Look-ups in named tables: a row name and a column name give one cell, copied from the table.

sufu:
|  | far | situdab | nipepoz | remonad | mevimu | pofu |
|---|---|---|---|---|---|---|
| febele | 6.509 | 6.359 | 8.045 | 6.781 | 5.094 | 2.736 |
| seva | 5.133 | 3.724 | 3.659 | 4.458 | 5.553 | 7.133 |
| tazarez | 5.668 | 6.302 | 6.470 | 6.223 | 5.740 | 3.983 |
| kun | 4.338 | 4.141 | 3.110 | 4.374 | 6.166 | 7.378 |
| tusif | 4.603 | 4.042 | 2.951 | 4.284 | 6.044 | 7.585 |
| nafivam | 5.642 | 3.756 | 4.577 | 4.761 | 5.131 | 6.412 |
| reve | 6.657 | 6.274 | 8.273 | 6.821 | 4.984 | 2.605 |
| norife | 4.899 | 5.858 | 4.693 | 5.678 | 6.490 | 5.481 |
| fip | 4.688 | 3.871 | 3.038 | 4.398 | 5.935 | 7.491 |
| vudebek | 6.776 | 6.173 | 8.431 | 6.581 | 4.762 | 2.657 |
| dozi | 6.429 | 6.365 | 7.968 | 6.795 | 5.184 | 2.776 |
| bigibet | 5.068 | 3.710 | 3.557 | 4.403 | 5.546 | 7.211 |
| rira | 4.705 | 5.425 | 4.120 | 5.695 | 6.629 | 5.891 |
| disit | 6.803 | 5.792 | 8.428 | 6.926 | 4.654 | 2.499 |

tusif, situdab -> 4.042
dozi, far -> 6.429
bigibet, mevimu -> 5.546
reve, pofu -> 2.605
dozi, remonad -> 6.795
fip, nipepoz -> 3.038

ket.tsv
	kem	lebitun	katotiz	nem	sinip
pemol	83	126	72	69	162
bugoton	196	137	200	212	52
tuf	182	128	200	206	53
malupa	200	151	215	223	32
napidoz	197	141	202	217	44
tegutar	75	122	66	54	182
led	69	100	56	55	190
sinafe	77	122	68	63	179
befatev	194	144	209	212	49
kegud	195	140	198	212	44
medug	194	141	210	219	44
genumop	71	100	59	58	189

led, kem: 69
malupa, katotiz: 215
genumop, nem: 58
led, lebitun: 100
tuf, katotiz: 200
tuf, nem: 206
genumop, lebitun: 100
tegutar, nem: 54
medug, kem: 194
kegud, lebitun: 140
napidoz, nem: 217
befatev, kem: 194
napidoz, lebitun: 141
pemol, sinip: 162
pemol, lebitun: 126
befatev, lebitun: 144
medug, katotiz: 210
malupa, kem: 200
kegud, katotiz: 198

gikaz:
,pora,gube,duza,sir,bitasim,sef,biras,moboku
suk,144,146,142,145,145,203,139,140
toko,141,143,149,146,143,130,147,143
pogak,142,142,145,144,142,179,145,143
guribif,140,138,146,142,139,104,148,146
lil,142,140,137,140,141,92,139,142
tufifo,140,139,142,143,136,37,148,148

sir of toko is 146
bitasim of toko is 143
sef of pogak is 179
gube of toko is 143
sef of guribif is 104
duza of suk is 142
bitasim of tufifo is 136
bitasim of pogak is 142
moboku of tufifo is 148
biras of toko is 147
sir of suk is 145
duza of tufifo is 142
duza of toko is 149
bitasim of guribif is 139

dit:
cols = dofo, pofeda, tunak, mede, tep
gidiz: [-37334, -52514, -12303, -18951, 20690]
biduvi: [-55582, -57046, 10679, -39496, -44000]
vasava: [-11461, 52432, -2665, -9806, 27629]
ves: [-43450, -67662, 17219, 24530, -5265]
gok: [-13899, -39062, -17110, 3435, -26861]
kotovo: [-25680, -26173, 14654, -32062, -33630]
rudib: [-27298, -23719, -65973, -28272, -13781]
tet: [-9086, -25703, 17904, -7701, -10778]
mimaviv: [7549, -11073, 45657, -63897, -45272]
pudob: [-28142, 9124, 30108, -4819, -13670]
tete: [-9885, -15988, -24174, 33767, 29008]
nam: [-4503, 3902, -90269, -37663, -49345]

What is the pofeda of biduvi in dit? -57046
What is the mede of kotovo in dit? -32062
What is the dofo of nam in dit? -4503
What is the pofeda of gidiz in dit? -52514
What is the mede of ves in dit? 24530
What is the tep of pudob in dit? -13670
What is the tunak of biduvi in dit? 10679
What is the pofeda of mimaviv in dit? -11073
What is the dofo of kotovo in dit? -25680
What is the dofo of pudob in dit? -28142
What is the tep of mimaviv in dit? -45272
What is the dofo of biduvi in dit? -55582
What is the tep of ves in dit? -5265
What is the dofo of mimaviv in dit? 7549
What is the tunak of ves in dit? 17219
What is the mede of gok in dit? 3435
What is the pofeda of kotovo in dit? -26173
What is the tep of nam in dit? -49345
What is the tunak of gok in dit? -17110
Row with the largest pofeda: vasava

